Below is a small trained network, with its code and all its weights. Each question gives an input and a target symbol and asks what happens when units are switched off, that is, made to give their printed mean instead of their output.

import numpy as np


def w(rows, s, z=0):
    codes = np.array(rows[::2]) - 128.0
    scale = np.full(codes.shape[1], s)
    scale[-1] = z or s
    return codes * scale


def norm(h):
    return h / np.sqrt((h * h).mean(-1, keepdims=True) + 1e-5)


def f(y):
    return np.maximum(y, 0)


def softmax(a):
    e = np.exp(a - a.max(-1, keepdims=True))
    return e / e.sum(-1, keepdims=True)


def log_softmax(a):
    a = a - a.max(-1, keepdims=True)
    return a - np.log(np.exp(a).sum(-1, keepdims=True))


def net(x, mask):
    ids = ['βγδζηθλμπστφψ'.index(c) for c in x.split()]
    T = len(ids)
    res = E[ids] + P[:T]
    u = 0
    for l in range(2):
        r = norm(res)
        for j in range(2):
            rows = slice(4 * j, 4 * j + 4)
            q, k, v = (r @ M[l][rows].T for M in (Q, K, V))
            z = softmax(np.where(np.tri(T) > 0, q @ k.T / 4**0.5, -1e9)) @ v
            o = O[l][rows]
            res = res + np.where(mask[u + j], z, o[:, -1]) @ o[:, :-1]
        u += 2
        y = f(norm(res) @ A[l][:, :-1].T + A[l][:, -1])
        res = res + np.where(mask[u : u + 4], y, B[l][:, -1]) @ B[l][:, :-1]
        u += 4
    return log_softmax(norm(res)[-1] @ U[:, :-1].T + U[:, -1])


Q, K, V, O, A, B = {}, {}, {}, {}, {}, {}
E = w([
[177,118,242,184,89,119,146],'β',
[75,87,116,151,178,86,246],'γ',
[120,85,133,81,130,157,217],'δ',
[186,122,181,134,34,141,157],'ζ',
[151,111,77,34,74,192,189],'η',
[198,148,92,155,178,153,127],'θ',
[95,128,110,171,115,197,108],'λ',
[148,89,146,154,78,104,215],'μ',
[96,211,108,155,118,130,132],'π',
[109,114,164,2,170,232,136],'σ',
[129,213,134,119,156,128,114],'τ',
[112,112,211,170,191,134,182],'φ',
[90,131,164,133,130,173,72],'ψ',
],0.0089)
P = w([
[150,133,218,107,134,234,254],'0',
[144,137,196,129,139,217,227],'1',
[130,150,189,130,145,187,195],'2',
[130,142,172,134,151,186,178],'3',
[120,154,160,151,142,187,157],'4',
[116,155,145,164,160,180,140],'5',
[97,148,135,160,144,158,117],'6',
[103,159,113,170,149,154,92],'7',
[95,150,101,174,152,141,70],'8',
[96,161,85,179,164,133,46],'9',
[98,156,64,186,174,139,25],'10',
[95,146,68,191,157,137,28],'11',
],0.0029)
Q[0] = w([
[153,157,131,66,232,177,146],'L0H0',
[81,135,151,74,208,254,167],'L0H0',
[74,179,139,136,71,37,146],'L0H0',
[108,128,76,164,119,104,155],'L0H0',
[165,104,84,90,37,146,136],'L0H1',
[125,162,165,65,124,160,73],'L0H1',
[127,192,118,196,104,143,89],'L0H1',
[110,173,58,87,142,169,129],'L0H1',
],0.024)
K[0] = w([
[128,171,77,145,177,112,35],'L0H0',
[97,145,41,161,122,86,3],'L0H0',
[73,102,146,54,116,92,221],'L0H0',
[82,64,87,99,139,73,203],'L0H0',
[177,142,120,66,11,171,183],'L0H1',
[166,178,150,60,153,192,74],'L0H1',
[121,204,58,188,84,110,5],'L0H1',
[104,147,53,101,170,205,131],'L0H1',
],0.017)
V[0] = w([
[168,163,143,70,171,80,102],'L0H0',
[173,153,95,153,137,103,179],'L0H0',
[63,160,167,128,97,89,140],'L0H0',
[93,167,151,81,108,100,182],'L0H0',
[178,139,110,232,54,120,157],'L0H1',
[148,171,214,207,173,111,45],'L0H1',
[66,94,165,223,248,111,202],'L0H1',
[60,148,2,82,157,124,78],'L0H1',
],0.015)
O[0] = w([
[210,148,89,75,115,66,105,63],'L0H0',
[168,132,85,198,132,76,162,157],'L0H0',
[69,191,165,94,115,107,119,86],'L0H0',
[114,192,140,111,125,69,185,124],'L0H0',
[69,111,108,231,26,103,180,153],'L0H1',
[208,177,205,217,124,97,66,25],'L0H1',
[63,86,141,182,239,11,84,249],'L0H1',
[122,197,70,115,218,198,173,12],'L0H1',
],0.011,0.014)
A[0] = w([
[196,173,144,158,165,120,91,121],'L0N0',
[142,192,119,123,112,175,113,119],'L0N1',
[82,49,53,56,154,91,209,131],'L0N2',
[201,128,63,24,55,248,181,5],'L0N3',
],0.016,0.0033)
B[0] = w([
[82,114,75,82,70,104,122,148],'L0N0',
[94,111,131,140,101,98,100,133],'L0N1',
[50,76,65,65,86,143,111,251],'L0N2',
[48,114,102,82,176,98,248,139],'L0N3',
],0.015,0.022)
Q[1] = w([
[163,179,101,95,122,58,158],'L1H0',
[244,115,109,167,187,168,192],'L1H0',
[1,101,125,143,111,98,131],'L1H0',
[107,89,74,124,91,89,93],'L1H0',
[138,78,35,151,87,57,130],'L1H1',
[42,147,109,130,96,83,115],'L1H1',
[1,83,42,238,67,58,137],'L1H1',
[129,68,137,173,151,192,124],'L1H1',
],0.023)
K[1] = w([
[124,156,105,103,130,64,174],'L1H0',
[153,3,175,69,147,91,225],'L1H0',
[150,207,76,181,159,210,76],'L1H0',
[159,127,28,123,124,155,95],'L1H0',
[207,171,66,147,168,146,76],'L1H1',
[108,181,65,130,61,182,146],'L1H1',
[123,227,58,207,155,204,25],'L1H1',
[104,50,142,158,105,143,115],'L1H1',
],0.015)
V[1] = w([
[169,107,142,66,107,140,4],'L1H0',
[95,168,78,144,115,169,132],'L1H0',
[134,138,104,190,174,79,234],'L1H0',
[165,182,82,91,100,52,143],'L1H0',
[135,85,126,144,137,169,125],'L1H1',
[108,227,117,88,93,78,117],'L1H1',
[120,130,113,129,114,95,178],'L1H1',
[227,61,26,157,140,73,117],'L1H1',
],0.015)
O[1] = w([
[196,43,219,31,111,75,218,98],'L1H0',
[73,144,137,186,110,96,138,160],'L1H0',
[119,210,55,181,118,181,12,115],'L1H0',
[172,155,39,87,75,27,88,3],'L1H0',
[134,78,140,161,145,166,128,185],'L1H1',
[122,224,136,36,70,44,91,3],'L1H1',
[103,144,111,125,132,98,174,141],'L1H1',
[254,75,22,216,129,57,226,246],'L1H1',
],0.0089,0.0068)
A[1] = w([
[117,74,26,3,104,222,91,56],'L1N0',
[88,103,74,75,230,92,115,139],'L1N1',
[190,130,184,174,25,146,125,1],'L1N2',
[162,211,89,43,223,203,193,23],'L1N3',
],0.021,0.0015)
B[1] = w([
[203,125,138,165,106,160,6,253],'L1N0',
[197,174,129,113,173,161,152,215],'L1N1',
[165,188,100,106,152,219,122,149],'L1N2',
[127,193,177,238,126,68,200,136],'L1N3',
],0.018,0.02)
U = w([
[189,144,213,185,62,112,78,43],'β',
[70,138,86,95,254,84,169,80],'γ',
[140,75,86,60,128,171,46,145],'δ',
[160,177,144,124,24,195,174,103],'ζ',
[90,166,75,75,138,177,232,125],'η',
[206,93,59,197,149,118,174,169],'θ',
[71,108,188,192,170,224,129,119],'λ',
[34,67,109,147,37,73,164,57],'μ',
[77,242,76,165,116,116,66,115],'π',
[185,201,167,123,185,145,155,184],'σ',
[166,185,126,58,96,43,148,234],'τ',
[144,105,204,178,194,28,43,5],'φ',
[157,100,225,56,148,124,185,213],'ψ',
],0.0081,0.0031)

Each question gives the input, a string of symbols that net reads in full, and the target symbol t.
The units are the heads (4 rows each of Q, K, V and O) and the neurons (one row each of A and B). Each row of codes is followed by its name. A weight is (code - 128) times the scale printed after its matrix; where a second scale follows, it is the last column's (O, A, B and U).
mask holds one flag per unit, layer by layer, with each layer's heads first. A switched-off unit (its flag False) gives its mean, the last column of its rows in O or B, instead of its output. The means were averaged over made-up inputs and are rounded, as every weight is.
A unit's drop is (log p(t) with every unit on - log p(t) with that unit switched off) / (log p(t) with every unit on - log p(t) with every unit switched off).
k most important neurons: the k neurons with the biggest drops, biggest first
k most important neurons of layer l: the k neurons of layer l with the biggest drops, biggest first
heads that matter: for each layer, one digit per head in row order, 1 if its drop is at least 0.15 and else 0, layers parted by /
drop when u is switched off: that unit's drop, to one decimal
input θ δ μ ψ, target ψ: heads that matter	01 / 10
input φ λ δ, target λ: most important neuron	L0N0
input δ τ δ, target τ: heads that matter	10 / 11
input μ θ δ π τ γ π ζ, target π: 2 most important neurons of layer 0	L0N2, L0N0
input δ δ φ ζ, target ζ: 2 most important neurons of layer 1	L1N2, L1N0
input μ ζ δ θ μ λ γ θ ψ μ, target ψ: heads that matter	11 / 10
input δ φ τ, target τ: heads that matter	00 / 00
input λ β π λ μ μ, target λ: heads that matter	10 / 11
input δ δ θ μ δ δ θ δ δ τ, target τ: heads that matter	01 / 00
input δ φ π μ η, target π: 3 most important neurons	L0N2, L1N0, L1N3
input μ δ η, target η: 2 most important neurons	L0N3, L1N3
input λ π θ η, target θ: 2 most important neurons of layer 1	L1N0, L1N3
input δ δ β μ σ, target σ: 2 most important neurons of layer 1	L1N3, L1N0
input ψ τ δ π δ δ φ, target π: most important neuron	L0N2
input δ δ θ β δ δ μ λ δ μ, target λ: heads that matter	11 / 11
input τ δ δ φ δ δ δ τ η, target τ: heads that matter	11 / 11
input λ δ β δ δ ψ δ φ β, target ψ: 2 most important neurons of layer 1	L1N0, L1N2
input θ δ θ φ τ σ, target τ: heads that matter	11 / 10
input μ π δ ζ φ σ, target π: heads that matter	10 / 10
input λ δ δ σ, target λ: most important neuron	L1N3
input δ φ δ δ δ δ ζ λ λ μ, target μ: 2 most important neurons	L1N0, L1N1
input δ λ δ ζ, target λ: 2 most important neurons	L0N2, L1N0
input π δ φ, target φ: drop when L0H1 is switched off	1.4
input σ φ δ λ δ δ δ γ η, target λ: drop when L0H0 is switched off	0.9
